Here is a tiny trained network, its code and every weight. The questions are about switching its units off for an input and a class, where a switched-off unit gives its printed mean instead of its output.

import numpy as np


def w(rows, s, z=0):
    codes = np.array(rows[::2]) - 128.0
    scale = np.full(codes.shape[1], s)
    scale[-1] = z or s
    return codes * scale


def f(y):
    return np.maximum(y, 0)


def log_softmax(a):
    a = a - a.max(-1, keepdims=True)
    return a - np.log(np.exp(a).sum(-1, keepdims=True))


def net(x, mask):
    res = np.array(x, float).reshape(1, 8) / 4 @ E
    y = f(res @ A[0][:, :-1].T + A[0][:, -1])
    res = res + np.where(mask, y, B[0][:, -1]) @ B[0][:, :-1]
    return log_softmax(res[-1] @ U[:, :-1].T + U[:, -1])


A, B = {}, {}
E = w([
[168,42,96,163,94,90,198,195],'x0',
[93,71,127,84,113,55,65,171],'x1',
[138,203,35,239,113,49,71,137],'x2',
[164,89,68,98,228,142,40,4],'x3',
[73,92,180,235,159,80,114,98],'x4',
[225,127,38,190,152,129,188,147],'x5',
[12,63,70,176,75,221,19,220],'x6',
[215,132,192,171,50,129,58,178],'x7',
],0.0044)
A[0] = w([
[142,129,140,125,107,122,109,144,88],'neuron 1',
[120,150,110,148,117,122,117,144,109],'neuron 2',
[98,138,131,120,127,124,154,138,6],'neuron 3',
[122,89,108,114,121,137,122,125,106],'neuron 4',
[111,150,133,160,183,134,80,73,182],'neuron 5',
[233,172,123,157,141,172,198,134,166],'neuron 6',
[151,113,127,118,142,119,112,118,71],'neuron 7',
[113,78,65,140,155,167,144,92,119],'neuron 8',
[119,134,132,137,149,129,102,101,116],'neuron 9',
[130,125,129,125,97,122,126,143,58],'neuron 10',
[99,128,140,95,126,144,119,138,33],'neuron 11',
[126,132,133,141,137,105,145,131,110],'neuron 12',
[104,155,140,102,123,125,146,111,68],'neuron 13',
[109,119,148,136,125,96,128,130,107],'neuron 14',
[126,134,139,133,127,116,126,127,46],'neuron 15',
[105,84,58,139,162,167,146,96,127],'neuron 16',
[169,132,153,108,140,127,137,121,62],'neuron 17',
[147,90,128,146,112,133,105,173,169],'neuron 18',
[123,146,137,130,100,117,118,129,104],'neuron 19',
[140,65,129,166,115,144,92,198,168],'neuron 20',
[128,137,127,118,125,141,127,125,69],'neuron 21',
[119,146,129,131,128,128,87,112,89],'neuron 22',
[251,113,51,111,162,82,32,81,148],'neuron 23',
[110,126,145,135,130,89,138,126,42],'neuron 24',
[184,155,128,144,118,150,172,125,132],'neuron 25',
[127,149,147,136,123,125,109,111,134],'neuron 26',
[115,138,118,104,124,144,99,122,173],'neuron 27',
[150,72,123,169,108,143,110,180,94],'neuron 28',
[116,136,127,146,145,130,112,92,152],'neuron 29',
[114,145,133,161,182,137,80,73,162],'neuron 30',
[134,103,131,142,113,133,113,155,134],'neuron 31',
[103,85,157,128,130,113,122,135,45],'neuron 32',
[157,120,124,168,135,107,171,136,37],'neuron 33',
[166,145,124,137,136,141,151,132,155],'neuron 34',
[110,166,24,75,150,196,147,150,134],'neuron 35',
[199,162,123,146,118,156,181,124,146],'neuron 36',
[150,148,142,139,123,139,157,117,132],'neuron 37',
[121,152,77,215,91,142,87,165,156],'neuron 38',
[156,126,109,178,139,104,177,140,115],'neuron 39',
[111,126,134,127,128,130,129,130,45],'neuron 40',
[126,147,79,212,95,140,85,169,142],'neuron 41',
[155,117,94,212,145,34,211,132,176],'neuron 42',
],0.014,0.0023)
B[0] = w([
[124,111,147,127,135,142,153,115,148],'neuron 1',
[129,127,122,153,111,108,166,118,156],'neuron 2',
[147,149,109,125,124,113,107,125,139],'neuron 3',
[119,154,126,124,134,158,139,126,147],'neuron 4',
[115,83,132,157,129,102,83,70,204],'neuron 5',
[143,170,114,28,97,154,124,86,244],'neuron 6',
[135,144,110,113,115,123,130,126,145],'neuron 7',
[86,97,119,97,168,189,138,122,178],'neuron 8',
[140,117,132,142,131,120,107,96,157],'neuron 9',
[137,109,136,136,144,142,119,107,146],'neuron 10',
[117,170,145,121,130,109,113,172,153],'neuron 11',
[144,104,111,124,117,124,138,120,148],'neuron 12',
[123,150,117,147,99,125,91,145,156],'neuron 13',
[164,99,127,129,120,120,150,114,152],'neuron 14',
[133,121,117,131,127,128,139,126,131],'neuron 15',
[85,101,120,104,190,188,132,136,182],'neuron 16',
[110,158,91,151,110,146,128,131,166],'neuron 17',
[123,127,186,133,144,159,125,102,181],'neuron 18',
[140,115,124,128,144,142,143,103,148],'neuron 19',
[119,130,216,130,146,180,120,86,208],'neuron 20',
[127,130,115,134,137,116,144,129,134],'neuron 21',
[158,117,130,151,126,113,120,117,152],'neuron 22',
[160,253,126,69,50,93,83,105,254],'neuron 23',
[171,106,98,130,125,129,144,113,145],'neuron 24',
[126,150,99,77,119,146,126,89,191],'neuron 25',
[142,120,127,154,132,130,142,122,151],'neuron 26',
[125,135,154,141,127,96,138,136,161],'neuron 27',
[106,153,180,137,134,135,76,91,187],'neuron 28',
[117,99,130,138,130,122,108,100,164],'neuron 29',
[116,89,134,155,131,109,73,74,200],'neuron 30',
[128,121,163,130,145,144,116,112,162],'neuron 31',
[165,132,150,114,125,122,157,124,156],'neuron 32',
[148,119,149,104,114,92,107,151,167],'neuron 33',
[132,147,126,98,116,132,128,113,171],'neuron 34',
[121,112,158,138,153,57,142,226,204],'neuron 35',
[144,147,93,65,110,154,119,86,208],'neuron 36',
[126,130,99,106,127,143,126,105,165],'neuron 37',
[102,97,65,176,116,47,89,115,223],'neuron 38',
[143,137,154,94,146,83,119,155,187],'neuron 39',
[132,134,135,121,129,120,125,123,133],'neuron 40',
[111,112,61,178,118,50,81,124,219],'neuron 41',
[181,52,159,73,157,34,183,171,247],'neuron 42',
],0.035,0.0086)
U = w([
[167,160,130,90,87,101,118,120,254],'0',
[122,177,77,117,88,224,135,97,21],'1',
[111,100,135,254,121,103,98,113,88],'2',
[101,102,135,115,158,164,112,93,88],'3',
[151,82,53,130,136,95,182,167,43],'4',
[133,115,169,129,160,206,203,165,210],'5',
[91,120,106,166,152,104,137,201,119],'6',
],0.0084,0.0012)

Each question gives the input, the list of numbers given to net, and the class t.
The units are the neurons (one row each of A and B). Each row of codes is followed by its name. A weight is (code - 128) times the scale printed after its matrix; where a second scale follows, it is the last column's (A, B and U).
mask holds one flag per neuron, in row order. A switched-off neuron (its flag False) gives its mean, the last column of its row in B, instead of its output. The means were averaged over made-up inputs and are rounded, as every weight is.
A unit's drop is (log p(t) with every unit on - log p(t) with that unit switched off) / (log p(t) with every unit on - log p(t) with every unit switched off).
The circuit of an input: a set's keep is (log p(t) with only the set's units on - log p(t) with every unit switched off) / (log p(t) with every unit on - log p(t) with every unit switched off). Starting from the 12 units with the biggest drops (on a tie, the unit counted first), units are removed one at a time, each time the one whose removal leaves the highest keep (on an exact tie, the one counted first), for as long as the keep stays at least 0.8.
units of the circuit, in order: the units of the circuit, biggest drop first
unit that matters most: the unit with the biggest drop
top k neurons: the k neurons with the biggest drops, biggest first
drop when u is switched off: that unit's drop, to one decimal
input [8,8,-7,-2,6,-8,-4,-8], class 4: units of the circuit, in order : neuron 23; neuron 20
input [-2,-5,-7,3,-7,7,2,-6], class 5: unit that matters most : neuron 35
input [4,8,1,0,7,-1,-8,2], class 4: units of the circuit, in order : neuron 42; neuron 6
input [5,8,4,-6,-4,-3,-4,-1], class 4: units of the circuit, in order : neuron 23; neuron 42
input [7,-2,3,-2,2,1,2,-4], class 4: units of the circuit, in order : neuron 42; neuron 23
input [-4,-2,2,2,5,-3,-4,5], class 2: units of the circuit, in order : neuron 6; neuron 5
input [2,-3,-3,7,-6,3,0,2], class 1: units of the circuit, in order : neuron 42; neuron 8
input [6,5,3,4,3,-3,5,-7], class 3: top 2 neurons : neuron 16; neuron 8
input [6,2,-3,-4,2,6,6,-7], class 3: top 2 neurons : neuron 20; neuron 28
input [8,-5,-1,-3,6,1,0,-7], class 4: top 2 neurons : neuron 42; neuron 23
input [6,-1,-4,1,-4,2,7,-1], class 3: top 2 neurons : neuron 28; neuron 42
input [-3,-1,-7,6,6,4,7,4], class 3: top 2 neurons : neuron 8; neuron 16
input [4,-1,-6,7,-1,-1,1,7], class 1: top 2 neurons : neuron 42; neuron 35
input [-4,7,-6,6,-4,4,0,-8], class 6: unit that matters most : neuron 35
input [7,3,-7,-6,6,-6,8,2], class 3: top 2 neurons : neuron 20; neuron 28
input [-6,5,-4,-3,-4,-6,0,-3], class 6: top 3 neurons : neuron 23; neuron 6; neuron 36
input [1,1,2,-6,7,-7,-5,3], class 4: drop when neuron 19 is switched off : 0.0
input [-5,1,-6,-3,-3,-6,3,6], class 5: drop when neuron 23 is switched off : 0.2
input [-1,-3,-1,1,-2,5,5,0], class 6: drop when neuron 5 is switched off : 0.1
input [-7,0,-6,5,-8,3,5,-8], class 6: units of the circuit, in order : neuron 35
input [-6,-5,-5,5,3,8,2,4], class 1: drop when neuron 42 is switched off : 0.3
